-3.557  -2.331  0.019  -3.395  -1.235  -0.787
-3.811  -3.830  0.381  -4.338  -1.398  -1.369
1.415  -5.510  5.066  -0.981  3.300  -5.956
-2.241  -5.658  2.006  -4.706  0.170  -3.872
-4.229  -3.595  -1.440  -5.064  -2.826  -1.008
-3.027  -3.514  0.068  -3.782  -0.476  -1.274
-3.768  -4.391  -0.235  -4.892  -2.079  -1.230
-1.917  -5.703  2.833  -4.437  0.226  -4.033
-5.035  -3.643  -1.618  -5.120  -2.718  -1.050
-4.853  -3.247  -0.164  -4.757  -2.552  -1.104
|
-3.557  -2.331  0.019  -3.395  -1.235  -0.787
-4.853  -3.247  -0.164  -4.757  -2.552  -1.104
-3.027  -3.514  0.068  -3.782  -0.476  -1.274
-4.229  -3.595  -1.440  -5.064  -2.826  -1.008
-5.035  -3.643  -1.618  -5.120  -2.718  -1.050
-3.811  -3.830  0.381  -4.338  -1.398  -1.369
-3.768  -4.391  -0.235  -4.892  -2.079  -1.230
1.415  -5.510  5.066  -0.981  3.300  -5.956
-2.241  -5.658  2.006  -4.706  0.170  -3.872
-1.917  -5.703  2.833  -4.437  0.226  -4.033

-0.117  0.269  -0.909  1.256  -2.042
-1.660  -2.921  0.981  -5.845  4.224
-0.123  0.335  -1.096  1.586  -2.453
-0.015  0.318  -0.905  1.328  -2.114
0.294  0.754  -0.820  2.056  -2.318
0.109  0.521  -1.019  1.801  -2.597
-0.258  0.176  -1.172  1.419  -2.449
0.263  0.793  -1.057  2.361  -2.900
0.497  0.965  -0.724  2.302  -2.469
-0.268  0.141  -1.111  1.226  -2.325
-0.207  0.221  -1.069  1.442  -2.417
|
0.497  0.965  -0.724  2.302  -2.469
0.263  0.793  -1.057  2.361  -2.900
0.294  0.754  -0.820  2.056  -2.318
0.109  0.521  -1.019  1.801  -2.597
-0.123  0.335  -1.096  1.586  -2.453
-0.015  0.318  -0.905  1.328  -2.114
-0.117  0.269  -0.909  1.256  -2.042
-0.207  0.221  -1.069  1.442  -2.417
-0.258  0.176  -1.172  1.419  -2.449
-0.268  0.141  -1.111  1.226  -2.325
-1.660  -2.921  0.981  -5.845  4.224

0.758  -6.568  -3.464  -2.019  -1.198  -0.621  2.961  -4.217  -1.522  -0.627  0.124  -1.232  0.656  -4.486  0.585  3.934
0.809  -5.271  -2.394  -1.693  -0.897  -0.206  2.112  -3.256  -1.296  -0.690  0.156  -1.008  0.763  -3.575  0.558  3.429
0.581  -5.051  -2.847  -1.468  -0.308  -0.677  2.291  -3.094  -1.254  0.065  1.151  -0.790  0.464  -3.655  1.022  3.922
|
0.581  -5.051  -2.847  -1.468  -0.308  -0.677  2.291  -3.094  -1.254  0.065  1.151  -0.790  0.464  -3.655  1.022  3.922
0.809  -5.271  -2.394  -1.693  -0.897  -0.206  2.112  -3.256  -1.296  -0.690  0.156  -1.008  0.763  -3.575  0.558  3.429
0.758  -6.568  -3.464  -2.019  -1.198  -0.621  2.961  -4.217  -1.522  -0.627  0.124  -1.232  0.656  -4.486  0.585  3.934

1.746  0.666  1.517  4.786  0.721  0.912  1.231  2.473  1.238  1.473  4.786  -6.169
0.367  0.130  0.311  0.279  0.112  0.470  0.221  0.405  0.266  0.789  0.279  -0.974
1.519  0.354  0.953  0.333  0.133  0.477  1.083  1.601  0.251  0.720  0.333  -1.036
1.111  0.558  1.180  4.928  0.729  0.880  0.762  1.831  1.236  1.459  4.928  -6.332
|
1.746  0.666  1.517  4.786  0.721  0.912  1.231  2.473  1.238  1.473  4.786  -6.169
1.111  0.558  1.180  4.928  0.729  0.880  0.762  1.831  1.236  1.459  4.928  -6.332
1.519  0.354  0.953  0.333  0.133  0.477  1.083  1.601  0.251  0.720  0.333  -1.036
0.367  0.130  0.311  0.279  0.112  0.470  0.221  0.405  0.266  0.789  0.279  -0.974

-3.166  1.289  -0.846  1.200  -1.852  -3.089  0.880  -2.959  1.956
-4.966  3.443  0.584  -0.464  0.098  -4.823  -0.183  -4.772  -0.593
-0.572  -0.167  0.736  -2.484  -5.414  -0.570  2.319  -0.554  -2.458
|
-4.966  3.443  0.584  -0.464  0.098  -4.823  -0.183  -4.772  -0.593
-3.166  1.289  -0.846  1.200  -1.852  -3.089  0.880  -2.959  1.956
-0.572  -0.167  0.736  -2.484  -5.414  -0.570  2.319  -0.554  -2.458

3.486  0.424
-5.380  6.748
5.417  0.122
-2.416  4.617
|
-5.380  6.748
-2.416  4.617
3.486  0.424
5.417  0.122
